Below are the code and all the weights of a small trained network. Each question names an input and a target symbol and asks about switching units off, where a switched-off unit gives its printed mean instead of its output.

import numpy as np


def w(rows, s, z=0):
    codes = np.array(rows[::2]) - 128.0
    scale = np.full(codes.shape[1], s)
    scale[-1] = z or s
    return codes * scale


def norm(h):
    return h / np.sqrt((h * h).mean(-1, keepdims=True) + 1e-5)


def f(y):
    return np.maximum(y, 0)


def softmax(a):
    e = np.exp(a - a.max(-1, keepdims=True))
    return e / e.sum(-1, keepdims=True)


def log_softmax(a):
    a = a - a.max(-1, keepdims=True)
    return a - np.log(np.exp(a).sum(-1, keepdims=True))


def net(x, mask):
    ids = ['Θαγδεηξστψ'.index(c) for c in x.split()]
    T = len(ids)
    res = E[ids] + P[:T]
    u = 0
    for l in range(3):
        r = norm(res)
        for j in range(3):
            rows = slice(2 * j, 2 * j + 2)
            q, k, v = (r @ M[l][rows].T for M in (Q, K, V))
            z = softmax(np.where(np.tri(T) > 0, q @ k.T / 2**0.5, -1e9)) @ v
            o = O[l][rows]
            res = res + np.where(mask[u + j], z, o[:, -1]) @ o[:, :-1]
        u += 3
        y = f(norm(res) @ A[l][:, :-1].T + A[l][:, -1])
        res = res + np.where(mask[u : u + 4], y, B[l][:, -1]) @ B[l][:, :-1]
        u += 4
    return log_softmax(norm(res)[-1] @ U[:, :-1].T + U[:, -1])


Q, K, V, O, A, B = {}, {}, {}, {}, {}, {}
E = w([
[245,144,80,229,81,108],'Θ',
[100,85,184,63,150,122],'α',
[171,142,86,179,117,157],'γ',
[137,117,81,195,93,120],'δ',
[74,249,79,66,107,107],'ε',
[143,104,203,224,88,200],'η',
[147,131,57,171,169,173],'ξ',
[68,95,214,125,131,193],'σ',
[124,157,170,54,134,167],'τ',
[166,143,133,49,92,91],'ψ',
],0.019)
P = w([
[163,105,153,127,128,157],'0',
[91,22,30,248,97,180],'1',
[141,212,200,176,183,113],'2',
[105,108,17,134,139,201],'3',
[140,178,176,194,205,103],'4',
[110,130,52,83,129,179],'5',
[157,189,165,173,211,96],'6',
[93,105,103,44,151,175],'7',
[144,162,172,225,196,119],'8',
[97,94,99,70,141,145],'9',
[217,179,238,163,189,155],'10',
],0.011)
Q[0] = w([
[38,191,18,69,121,100],'L0H0',
[46,186,197,145,186,133],'L0H0',
[152,56,5,77,19,242],'L0H1',
[130,145,191,101,95,71],'L0H1',
[142,77,114,105,53,187],'L0H2',
[91,121,141,136,104,141],'L0H2',
],0.02)
K[0] = w([
[40,117,31,33,122,88],'L0H0',
[68,141,172,79,174,180],'L0H0',
[30,234,63,125,56,3],'L0H1',
[108,155,123,117,170,169],'L0H1',
[149,85,146,139,123,148],'L0H2',
[103,134,143,131,127,134],'L0H2',
],0.021)
V[0] = w([
[158,107,232,183,130,156],'L0H0',
[102,197,168,147,211,128],'L0H0',
[185,111,106,91,248,193],'L0H1',
[147,63,187,155,85,189],'L0H1',
[210,204,112,160,203,95],'L0H2',
[226,58,179,161,152,169],'L0H2',
],0.016)
O[0] = w([
[90,188,58,146,37,54,105],'L0H0',
[185,137,108,247,59,129,169],'L0H0',
[170,114,47,195,2,108,106],'L0H1',
[205,197,185,63,127,198,137],'L0H1',
[162,158,64,216,29,46,194],'L0H2',
[176,14,119,240,210,101,1],'L0H2',
],0.0092,0.0083)
A[0] = w([
[133,148,135,207,145,131,114],'L0N0',
[90,123,21,137,188,184,138],'L0N1',
[54,56,82,193,253,173,6],'L0N2',
[145,105,103,129,123,173,100],'L0N3',
],0.024,0.0012)
B[0] = w([
[93,131,130,28,84,130,162],'L0N0',
[98,121,180,105,204,237,191],'L0N1',
[197,136,72,184,248,246,253],'L0N2',
[126,103,82,129,154,123,139],'L0N3',
],0.018,0.021)
Q[1] = w([
[105,169,117,145,151,131],'L1H0',
[167,191,152,132,194,65],'L1H0',
[211,2,85,197,163,150],'L1H1',
[160,149,61,134,127,169],'L1H1',
[171,174,196,64,154,67],'L1H2',
[119,48,210,47,132,115],'L1H2',
],0.021)
K[1] = w([
[141,144,143,140,155,141],'L1H0',
[184,92,172,153,140,155],'L1H0',
[168,253,126,140,19,206],'L1H1',
[117,162,119,150,164,159],'L1H1',
[82,143,188,13,102,121],'L1H2',
[76,76,184,61,158,141],'L1H2',
],0.022)
V[1] = w([
[60,144,124,53,133,88],'L1H0',
[61,172,60,182,134,131],'L1H0',
[112,172,130,127,69,200],'L1H1',
[48,3,117,148,195,144],'L1H1',
[76,120,184,109,145,152],'L1H2',
[163,127,64,249,130,120],'L1H2',
],0.017)
O[1] = w([
[166,157,116,103,224,141,37],'L1H0',
[151,192,111,45,133,135,152],'L1H0',
[86,177,127,155,133,164,255],'L1H1',
[218,90,4,134,112,148,61],'L1H1',
[119,151,58,136,108,93,84],'L1H2',
[115,159,158,78,177,184,119],'L1H2',
],0.012,0.0069)
A[1] = w([
[198,153,4,79,106,112,112],'L1N0',
[77,189,65,164,99,130,4],'L1N1',
[146,144,18,164,14,55,183],'L1N2',
[242,93,150,187,133,122,212],'L1N3',
],0.014,0.0015)
B[1] = w([
[41,146,233,169,69,127,234],'L1N0',
[184,60,149,102,167,105,171],'L1N1',
[154,150,162,111,214,236,249],'L1N2',
[5,199,93,52,116,108,158],'L1N3',
],0.012,0.016)
Q[2] = w([
[166,104,127,144,188,110],'L2H0',
[63,3,136,87,87,148],'L2H0',
[81,92,124,121,82,185],'L2H1',
[38,72,95,97,168,109],'L2H1',
[179,195,125,190,41,186],'L2H2',
[218,118,163,136,228,136],'L2H2',
],0.019)
K[2] = w([
[174,103,187,179,111,149],'L2H0',
[16,63,182,109,111,204],'L2H0',
[144,119,152,159,159,142],'L2H1',
[150,242,115,126,229,155],'L2H1',
[114,6,130,185,98,88],'L2H2',
[227,178,119,153,105,116],'L2H2',
],0.019)
V[2] = w([
[15,157,97,112,152,50],'L2H0',
[130,217,82,59,139,144],'L2H0',
[95,129,82,254,129,205],'L2H1',
[78,147,190,245,153,49],'L2H1',
[222,78,135,121,47,52],'L2H2',
[42,57,90,160,238,76],'L2H2',
],0.022)
O[2] = w([
[140,194,176,137,47,100,88],'L2H0',
[97,70,152,177,129,58,252],'L2H0',
[31,79,135,171,132,59,204],'L2H1',
[124,53,237,93,41,156,97],'L2H1',
[88,249,197,81,86,96,6],'L2H2',
[110,140,241,130,214,172,14],'L2H2',
],0.016,0.017)
A[2] = w([
[3,148,87,138,150,111,80],'L2N0',
[211,180,183,52,170,177,2],'L2N1',
[189,176,213,242,144,90,134],'L2N2',
[69,220,73,135,237,152,98],'L2N3',
],0.03,0.0032)
B[2] = w([
[104,126,138,105,131,5,207],'L2N0',
[174,55,102,92,170,55,170],'L2N1',
[146,217,108,224,101,107,202],'L2N2',
[93,168,197,71,98,217,251],'L2N3',
],0.029,0.025)
U = w([
[143,106,104,129,199,215,149],'Θ',
[63,198,159,63,156,110,156],'α',
[72,135,4,80,107,88,108],'γ',
[99,42,137,169,172,37,94],'δ',
[136,59,198,128,44,144,101],'ε',
[214,103,103,52,129,94,235],'η',
[156,171,106,197,112,108,253],'ξ',
[151,201,52,52,63,167,14],'σ',
[135,61,41,129,33,175,65],'τ',
[177,124,221,132,206,76,30],'ψ',
],0.012,0.0038)

Each question gives the input, a string of symbols that net reads in full, and the target symbol t.
The units are the heads (2 rows each of Q, K, V and O) and the neurons (one row each of A and B). Each row of codes is followed by its name. A weight is (code - 128) times the scale printed after its matrix; where a second scale follows, it is the last column's (O, A, B and U).
mask holds one flag per unit, layer by layer, with each layer's heads first. A switched-off unit (its flag False) gives its mean, the last column of its rows in O or B, instead of its output. The means were averaged over made-up inputs and are rounded, as every weight is.
A unit's drop is (log p(t) with every unit on - log p(t) with that unit switched off) / (log p(t) with every unit on - log p(t) with every unit switched off).
The circuit of an input: a set's keep is (log p(t) with only the set's units on - log p(t) with every unit switched off) / (log p(t) with every unit on - log p(t) with every unit switched off). Starting from the 12 units with the biggest drops (on a tie, the unit counted first), units are removed one at a time, each time the one whose removal leaves the highest keep (on an exact tie, the one counted first), for as long as the keep stays at least 0.8.
circuit, biggest first: the units of the circuit, biggest drop first
top k neurons: the k neurons with the biggest drops, biggest first
top k neurons in layer l: the k neurons of layer l with the biggest drops, biggest first
heads that matter: for each layer, one digit per head in row order, 1 if its drop is at least 0.15 and else 0, layers parted by /
input ψ Θ δ, target ψ: heads that matter	101 / 100 / 001
input α ε α ε Θ τ ε η σ η, target α: circuit, biggest first	[L0H0]
input σ ψ τ ε ε τ η η σ ε σ, target δ: circuit, biggest first	[L0N2, L2N3]
input ξ ε Θ η σ τ σ, target γ: circuit, biggest first	[L0H1, L2H1, L0N2, L1H1]
input ε Θ ξ ε α ε α ε ε ε Θ, target ξ: heads that matter	011 / 101 / 100
input τ τ Θ Θ α α η η σ, target τ: top 2 neurons	[L0N1, L0N2]
input Θ ε α, target η: heads that matter	001 / 000 / 010
input η α ψ ε ε η, target α: circuit, biggest first	[L0H0, L2N3]
input Θ η ε ε η τ α ε Θ, target η: heads that matter	101 / 000 / 010
input ε α ε σ ξ η ε Θ ε ε, target δ: heads that matter	011 / 000 / 000
input τ ε σ Θ ε η γ, target τ: top 2 neurons	[L0N1, L0N2]
input η γ δ, target ε: heads that matter	111 / 110 / 010
input σ ε ε η Θ α δ, target δ: heads that matter	111 / 100 / 010
input α ε σ δ σ ε τ, target α: top 2 neurons in layer 1	[L1N2, L1N3]
input Θ Θ Θ ε ε ψ ε ε ε Θ, target δ: top 2 neurons	[L1N2, L2N0]
input Θ ε ε ε, target γ: top 3 neurons	[L0N2, L1N2, L0N1]
input ψ Θ ψ ε τ, target ψ: top 4 neurons	[L0N2, L0N1, L2N1, L1N2]
input σ ε ψ, target δ: heads that matter	111 / 100 / 010
input ε σ ε Θ ψ ψ η, target ξ: top 2 neurons	[L1N0, L0N2]
input ε ε η α η η Θ, target ξ: heads that matter	001 / 101 / 100
input σ ε Θ η ε σ η, target δ: top 2 neurons	[L0N2, L0N3]
input Θ η ε ε σ ε ψ ε ψ σ, target α: top 3 neurons	[L2N3, L2N0, L0N1]
input τ Θ ε, target τ: heads that matter	110 / 010 / 000
input Θ ε ε ψ α, target η: top 2 neurons	[L0N2, L1N2]
input Θ η σ, target η: heads that matter	111 / 000 / 010
input α γ ε Θ Θ, target α: heads that matter	111 / 010 / 011
input Θ ε α ε Θ α Θ ε ε η η, target η: heads that matter	101 / 000 / 010
